Here is a tiny trained network, its code and every weight. The questions are about switching its units off for an input and a class, where a switched-off unit gives its printed mean instead of its output.

import numpy as np


def w(rows, s, z=0):
    codes = np.array(rows[::2]) - 128.0
    scale = np.full(codes.shape[1], s)
    scale[-1] = z or s
    return codes * scale


def norm(h):
    return h / np.sqrt((h * h).mean(-1, keepdims=True) + 1e-5)


def f(y):
    return np.maximum(y, 0)


def log_softmax(a):
    a = a - a.max(-1, keepdims=True)
    return a - np.log(np.exp(a).sum(-1, keepdims=True))


def net(x, mask):
    res = np.array(x, float).reshape(1, 3) / 4 @ E
    u = 0
    for l in range(3):
        y = f(norm(res) @ A[l][:, :-1].T + A[l][:, -1])
        res = res + np.where(mask[u : u + 6], y, B[l][:, -1]) @ B[l][:, :-1]
        u += 6
    return log_softmax(norm(res)[-1] @ U[:, :-1].T + U[:, -1])


A, B = {}, {}
E = w([
[1,254,123,129,151,73,104,107,12,167,87],'x0',
[120,99,135,150,221,115,69,119,55,20,166],'x1',
[157,185,191,147,131,204,104,133,137,16,42],'x2',
],0.0075)
A[0] = w([
[116,125,22,142,162,186,169,48,140,123,93,47],'0.n0',
[128,176,112,112,91,104,149,151,121,161,83,102],'0.n1',
[128,155,220,177,106,162,56,119,105,99,135,140],'0.n2',
[163,84,36,159,117,10,149,46,81,158,133,100],'0.n3',
[150,146,118,154,142,173,147,67,198,222,87,2],'0.n4',
[119,72,129,157,2,198,48,159,178,111,205,144],'0.n5',
],0.0063,0.0025)
B[0] = w([
[205,150,100,123,162,171,67,134,179,87,77,128],'0.n0',
[84,36,146,170,123,205,50,81,106,130,168,192],'0.n1',
[94,123,111,54,51,68,209,214,75,149,171,217],'0.n2',
[111,164,96,98,87,141,183,254,144,84,146,227],'0.n3',
[170,53,212,171,122,137,21,152,94,135,170,190],'0.n4',
[40,240,142,63,184,58,104,50,100,132,149,253],'0.n5',
],0.0072,0.0052)
A[1] = w([
[140,162,169,121,121,199,120,165,160,56,2,88],'1.n0',
[175,168,181,134,98,140,161,203,146,132,81,92],'1.n1',
[225,29,75,54,145,97,165,51,251,88,105,71],'1.n2',
[89,158,178,62,135,121,144,151,122,123,138,133],'1.n3',
[169,134,193,203,114,179,151,91,179,240,98,1],'1.n4',
[90,158,194,213,103,143,93,117,130,97,122,141],'1.n5',
],0.0064,0.0019)
B[1] = w([
[88,166,109,1,107,17,172,244,93,184,135,224],'1.n0',
[40,80,70,172,96,178,98,179,132,116,165,179],'1.n1',
[86,187,193,141,155,87,226,55,106,63,8,253],'1.n2',
[199,187,124,173,162,229,105,86,187,160,188,243],'1.n3',
[223,64,94,120,52,111,50,23,20,202,128,189],'1.n4',
[127,27,49,161,158,132,201,124,229,180,155,198],'1.n5',
],0.0083,0.0051)
A[2] = w([
[176,101,116,150,181,115,81,142,90,44,150,53],'2.n0',
[155,114,78,238,137,255,78,148,165,86,160,34],'2.n1',
[133,83,95,156,201,122,87,176,87,65,109,125],'2.n2',
[125,68,73,151,149,62,174,142,174,160,153,94],'2.n3',
[69,164,70,211,146,140,104,99,90,172,71,1],'2.n4',
[162,111,128,114,135,113,126,227,167,137,83,120],'2.n5',
],0.0095,0.0018)
B[2] = w([
[128,96,97,137,35,175,53,66,92,236,75,248],'2.n0',
[225,197,199,146,205,175,54,37,69,163,163,178],'2.n1',
[158,12,95,138,36,129,159,119,246,235,106,254],'2.n2',
[88,206,71,97,175,199,151,209,61,34,129,247],'2.n3',
[225,92,224,91,153,78,183,61,205,1,43,249],'2.n4',
[103,189,58,133,190,151,158,174,81,147,117,206],'2.n5',
],0.0078,0.0036)
U = w([
[71,167,52,76,126,137,184,254,107,117,135,214],'0',
[126,147,180,91,164,89,176,42,143,74,59,191],'1',
[138,42,69,120,42,149,95,94,110,203,100,206],'2',
[155,181,137,139,198,200,89,91,86,130,179,108],'3',
[105,96,133,192,153,130,110,179,160,104,129,3],'4',
[130,120,146,161,103,112,66,185,112,98,105,44],'5',
[104,81,161,189,145,113,87,192,161,85,142,15],'6',
[103,123,113,182,141,131,68,160,152,89,114,15],'7',
],0.014,0.0037)

Each question gives the input, the list of numbers given to net, and the class t.
The units are the neurons (one row each of A and B). Each row of codes is followed by its name. A weight is (code - 128) times the scale printed after its matrix; where a second scale follows, it is the last column's (A, B and U).
mask holds one flag per neuron, layer by layer. A switched-off neuron (its flag False) gives its mean, the last column of its row in B, instead of its output. The means were averaged over made-up inputs and are rounded, as every weight is.
A unit's drop is (log p(t) with every unit on - log p(t) with that unit switched off) / (log p(t) with every unit on - log p(t) with every unit switched off).
The circuit of an input: a set's keep is (log p(t) with only the set's units on - log p(t) with every unit switched off) / (log p(t) with every unit on - log p(t) with every unit switched off). Starting from the 12 units with the biggest drops (on a tie, the unit counted first), units are removed one at a time, each time the one whose removal leaves the highest keep (on an exact tie, the one counted first), for as long as the keep stays at least 0.8.
circuit, biggest first: the units of the circuit, biggest drop first
unit that matters most: the unit with the biggest drop
top k neurons: the k neurons with the biggest drops, biggest first
top k neurons in layer l: the k neurons of layer l with the biggest drops, biggest first
drop when u is switched off: that unit's drop, to one decimal
input [8,7,2], class 1: top 2 neurons -> 2.n4; 0.n4
input [3,-5,7], class 0: circuit, biggest first -> 1.n0
input [2,2,2], class 3: top 2 neurons -> 1.n3; 0.n2
input [3,7,7], class 0: top 3 neurons in layer 0 -> 0.n1; 0.n4; 0.n2
input [6,8,7], class 2: circuit, biggest first -> 2.n2; 2.n0
input [4,-7,6], class 2: top 2 neurons -> 1.n4; 0.n1
input [-3,3,1], class 3: top 2 neurons -> 0.n5; 1.n3
input [8,2,-5], class 1: top 2 neurons -> 2.n4; 1.n0
input [3,-5,1], class 2: circuit, biggest first -> 0.n5; 0.n3
input [-8,3,5], class 1: top 2 neurons in layer 0 -> 0.n3; 0.n5
input [-5,-4,-6], class 0: top 2 neurons -> 2.n3; 0.n3
input [-6,-3,-7], class 0: top 2 neurons -> 2.n3; 0.n3
input [-7,-7,-2], class 1: top 2 neurons -> 1.n2; 0.n5
input [-8,-4,4], class 1: unit that matters most -> 1.n2
input [1,1,-2], class 3: top 2 neurons -> 2.n1; 1.n0
input [-2,0,0], class 3: top 2 neurons -> 0.n5; 1.n2
input [8,4,-4], class 1: drop when 2.n4 is switched off -> 2.0
input [-3,-5,8], class 0: drop when 1.n0 is switched off -> 3.6
input [-8,4,-2], class 1: drop when 1.n2 is switched off -> 1.6
input [-4,5,1], class 2: unit that matters most -> 2.n0
input [-5,-6,7], class 0: top 2 neurons in layer 1 -> 1.n0; 1.n1
